Here is a tiny trained network, its code and every weight. The questions are about switching its units off for an input and a target symbol, where a switched-off unit gives its printed mean instead of its output.

import numpy as np


def w(rows, s, z=0):
    codes = np.array(rows[::2]) - 128.0
    scale = np.full(codes.shape[1], s)
    scale[-1] = z or s
    return codes * scale


def f(y):
    return y / 2 * (1 + np.tanh(0.7978845608 * (y + 0.044715 * y**3)))


def softmax(a):
    e = np.exp(a - a.max(-1, keepdims=True))
    return e / e.sum(-1, keepdims=True)


def log_softmax(a):
    a = a - a.max(-1, keepdims=True)
    return a - np.log(np.exp(a).sum(-1, keepdims=True))


def net(x, mask):
    ids = ['ΔΣΨαζτ'.index(c) for c in x.split()]
    T = len(ids)
    res = E[ids] + P[:T]
    r = res
    for j in range(3):
        rows = slice(3 * j, 3 * j + 3)
        q, k, v = (r @ M[0][rows].T for M in (Q, K, V))
        z = softmax(np.where(np.tri(T) > 0, q @ k.T / 3**0.5, -1e9)) @ v
        o = O[0][rows]
        res = res + np.where(mask[j], z, o[:, -1]) @ o[:, :-1]
    y = f(res @ A[0][:, :-1].T + A[0][:, -1])
    res = res + np.where(mask[3:7], y, B[0][:, -1]) @ B[0][:, :-1]
    return log_softmax(res[-1] @ U[:, :-1].T + U[:, -1])


Q, K, V, O, A, B = {}, {}, {}, {}, {}, {}
E = w([
[126,47,145,191],'Δ',
[105,139,117,3],'Σ',
[86,79,167,76],'Ψ',
[113,120,78,240],'α',
[141,59,142,98],'ζ',
[43,118,135,106],'τ',
],0.024)
P = w([
[152,127,73,112],'0',
[163,174,140,193],'1',
[142,152,104,181],'2',
[140,123,63,153],'3',
[150,123,1,119],'4',
[134,105,18,115],'5',
[121,153,32,216],'6',
],0.0042)
Q[0] = w([
[91,115,183,178],'h0',
[202,130,155,148],'h0',
[109,79,116,90],'h0',
[206,173,169,102],'h1',
[147,79,92,160],'h1',
[140,95,180,128],'h1',
[58,133,106,157],'h2',
[114,148,141,251],'h2',
[115,44,86,161],'h2',
],0.016)
K[0] = w([
[122,78,101,156],'h0',
[144,59,165,108],'h0',
[156,148,50,200],'h0',
[154,80,201,68],'h1',
[134,85,4,208],'h1',
[178,46,132,162],'h1',
[36,137,146,155],'h2',
[123,133,135,119],'h2',
[96,52,63,157],'h2',
],0.014)
V[0] = w([
[157,58,159,126],'h0',
[3,91,226,29],'h0',
[149,87,149,123],'h0',
[132,204,71,167],'h1',
[83,204,170,127],'h1',
[212,2,137,200],'h1',
[147,135,153,111],'h2',
[10,60,153,99],'h2',
[59,121,158,207],'h2',
],0.009)
O[0] = w([
[51,78,156,105,169],'h0',
[128,172,180,94,161],'h0',
[106,145,153,116,147],'h0',
[107,93,71,1,114],'h1',
[87,78,75,112,65],'h1',
[199,166,168,125,239],'h1',
[102,176,99,66,98],'h2',
[155,107,174,88,253],'h2',
[77,86,132,109,197],'h2',
],0.0089,0.0077)
A[0] = w([
[204,120,146,232,165],'n0',
[135,77,129,124,188],'n1',
[1,174,192,12,4],'n2',
[155,99,164,205,102],'n3',
],0.0091,0.0031)
B[0] = w([
[179,205,22,142,214],'n0',
[123,187,188,169,176],'n1',
[109,165,75,228,250],'n2',
[198,87,2,103,193],'n3',
],0.007,0.011)
U = w([
[197,139,9,147,2],'Δ',
[142,242,30,56,129],'Σ',
[150,119,224,148,122],'Ψ',
[140,2,65,74,214],'α',
[230,211,144,3,202],'ζ',
[105,104,96,223,66],'τ',
],0.0077,0.0045)

Each question gives the input, a string of symbols that net reads in full, and the target symbol t.
The units are the heads (3 rows each of Q, K, V and O) and the neurons (one row each of A and B). Each row of codes is followed by its name. A weight is (code - 128) times the scale printed after its matrix; where a second scale follows, it is the last column's (O, A, B and U).
mask holds one flag per unit, heads first, then neurons. A switched-off unit (its flag False) gives its mean, the last column of its rows in O or B, instead of its output. The means were averaged over made-up inputs and are rounded, as every weight is.
A unit's drop is (log p(t) with every unit on - log p(t) with that unit switched off) / (log p(t) with every unit on - log p(t) with every unit switched off).
The circuit of an input: a set's keep is (log p(t) with only the set's units on - log p(t) with every unit switched off) / (log p(t) with every unit on - log p(t) with every unit switched off). Starting from all 7 units, units are removed one at a time, each time the one whose removal leaves the highest keep (on an exact tie, the one counted first), for as long as the keep stays at least 0.8.
units of the circuit, in order: the units of the circuit, biggest drop first
unit that matters most: the unit with the biggest drop
k most important neurons: the k neurons with the biggest drops, biggest first
which heads matter: for each layer, one digit per head in row order, 1 if its drop is at least 0.15 and else 0, layers parted by /
drop when u is switched off: that unit's drop, to one decimal
input Δ τ ζ Δ, target Δ: which heads matter => 010
input τ Ψ Δ Σ Δ Σ Ψ, target Ψ: which heads matter => 110
input ζ Δ ζ α, target α: units of the circuit, in order => [h1; n2; h0]
input α Δ Δ ζ Δ, target α: units of the circuit, in order => [h1; h0]
input α τ τ Σ ζ τ, target α: 2 most important neurons => [n0; n2]
input τ ζ ζ τ Σ τ α, target ζ: unit that matters most => h1
input ζ Ψ Σ Ψ, target Ψ: 2 most important neurons => [n0; n3]
input ζ ζ Ψ Δ α, target α: 3 most important neurons => [n2; n0; n1]
input Δ Δ ζ α ζ α Δ, target α: which heads matter => 010
input ζ Ψ α ζ Δ Ψ τ, target α: drop when h0 is switched off => 0.8
input Σ Σ Ψ Δ ζ, target ζ: drop when h1 is switched off => 1.2
input τ τ α, target ζ: drop when h2 is switched off => 0.0
